Below are the code and all the weights of a small trained network. Each question names an input and a class and asks about switching units off, where a switched-off unit gives its printed mean instead of its output.

import numpy as np


def w(rows, s, z=0):
    codes = np.array(rows[::2]) - 128.0
    scale = np.full(codes.shape[1], s)
    scale[-1] = z or s
    return codes * scale


def f(y):
    return np.maximum(y, 0)


def log_softmax(a):
    a = a - a.max(-1, keepdims=True)
    return a - np.log(np.exp(a).sum(-1, keepdims=True))


def net(x, mask):
    res = np.array(x, float).reshape(1, 6) / 4 @ E
    y = f(res @ A[0][:, :-1].T + A[0][:, -1])
    res = res + np.where(mask, y, B[0][:, -1]) @ B[0][:, :-1]
    return log_softmax(res[-1] @ U[:, :-1].T + U[:, -1])


A, B = {}, {}
E = w([
[122,106,126,137,123,111,127,157,127],'x0',
[128,115,112,126,117,121,117,151,115],'x1',
[140,183,101,191,100,22,202,93,83],'x2',
[104,59,9,180,129,149,145,51,216],'x3',
[255,113,86,130,222,161,217,187,113],'x4',
[130,123,132,131,134,119,126,129,133],'x5',
],0.014)
A[0] = w([
[123,123,198,53,150,146,104,169,155,176],'N0',
[67,19,90,124,179,193,107,106,180,123],'N1',
[173,147,207,105,150,114,125,154,81,193],'N2',
[122,207,149,81,122,79,149,170,96,154],'N3',
[223,125,152,123,166,146,198,181,98,137],'N4',
[118,135,172,157,122,58,174,118,78,179],'N5',
[110,40,182,59,169,228,78,152,176,254],'N6',
[21,123,150,125,74,83,57,76,173,220],'N7',
[78,148,248,134,93,115,92,150,97,182],'N8',
[157,93,37,161,150,140,186,105,141,142],'N9',
[126,166,169,105,81,73,111,138,90,182],'N10',
[134,118,114,119,139,151,114,168,133,135],'N11',
[102,127,78,153,78,120,137,101,199,145],'N12',
],0.011,0.0093)
B[0] = w([
[224,117,115,36,18,140,132,114,112,196],'N0',
[158,143,104,161,140,165,91,117,209,209],'N1',
[109,160,186,63,184,175,127,218,92,205],'N2',
[69,190,162,114,204,161,95,113,93,192],'N3',
[189,198,142,184,168,162,155,220,136,210],'N4',
[74,132,149,138,147,95,134,117,70,193],'N5',
[206,129,39,56,131,254,71,121,177,249],'N6',
[65,156,131,162,49,133,65,115,95,250],'N7',
[100,94,37,53,137,173,97,90,64,221],'N8',
[175,32,163,173,153,105,182,85,158,204],'N9',
[73,138,130,103,167,132,121,50,66,198],'N10',
[161,141,103,112,141,154,114,162,153,152],'N11',
[182,162,167,207,38,46,84,142,175,189],'N12',
],0.01,0.025)
U = w([
[116,60,113,61,79,164,94,85,72,94],'0',
[1,131,136,112,153,99,150,73,79,212],'1',
[110,163,108,171,67,146,52,128,196,8],'2',
[78,130,196,225,11,58,160,98,123,217],'3',
[148,166,127,57,112,153,183,238,162,143],'4',
[78,168,196,207,204,138,157,192,95,88],'5',
[164,58,98,147,203,157,143,121,197,6],'6',
[163,73,151,205,153,46,233,123,139,209],'7',
],0.0099,0.0017)

Each question gives the input, the list of numbers given to net, and the class t.
The units are the neurons (one row each of A and B). Each row of codes is followed by its name. A weight is (code - 128) times the scale printed after its matrix; where a second scale follows, it is the last column's (A, B and U).
mask holds one flag per neuron, in row order. A switched-off neuron (its flag False) gives its mean, the last column of its row in B, instead of its output. The means were averaged over made-up inputs and are rounded, as every weight is.
A unit's drop is (log p(t) with every unit on - log p(t) with that unit switched off) / (log p(t) with every unit on - log p(t) with every unit switched off).
The circuit of an input: a set's keep is (log p(t) with only the set's units on - log p(t) with every unit switched off) / (log p(t) with every unit on - log p(t) with every unit switched off). Starting from the 12 units with the biggest drops (on a tie, the unit counted first), units are removed one at a time, each time the one whose removal leaves the highest keep (on an exact tie, the one counted first), for as long as the keep stays at least 0.8.
units of the circuit, in order: the units of the circuit, biggest drop first
k most important neurons: the k neurons with the biggest drops, biggest first
drop when u is switched off: that unit's drop, to one decimal
input [7,-4,-5,8,2,-3], class 6: units of the circuit, in order	[N9]
input [-3,8,2,5,8,-4], class 7: units of the circuit, in order	[N6 N9]
input [-1,7,-8,1,-2,-2], class 2: 3 most important neurons	[N1 N10 N8]
input [-1,6,-5,0,6,5], class 4: 2 most important neurons	[N4 N0]
input [-3,-8,1,-1,8,-1], class 5: 2 most important neurons	[N6 N0]
input [-8,1,-6,2,0,6], class 2: 3 most important neurons	[N9 N1 N8]
input [0,5,-7,2,0,-3], class 2: 3 most important neurons	[N1 N9 N8]
input [3,1,-6,1,-1,2], class 2: 3 most important neurons	[N1 N8 N10]
input [-2,7,-8,5,1,6], class 6: 2 most important neurons	[N7 N6]
input [1,7,6,1,-7,6], class 3: 2 most important neurons	[N12 N7]
input [-5,-7,-4,-5,1,0], class 4: 2 most important neurons	[N2 N7]
input [-8,-3,1,6,-8,8], class 3: 2 most important neurons	[N6 N12]
input [-7,-1,1,-5,5,8], class 5: 2 most important neurons	[N6 N3]
input [-7,2,1,-6,-7,0], class 1: units of the circuit, in order	[N6]
input [8,2,0,2,0,5], class 2: drop when N10 is switched off	0.1
input [-8,-1,-4,-7,1,1], class 4: drop when N4 is switched off	0.6
input [-8,-6,1,-6,2,-7], class 5: drop when N6 is switched off	0.8
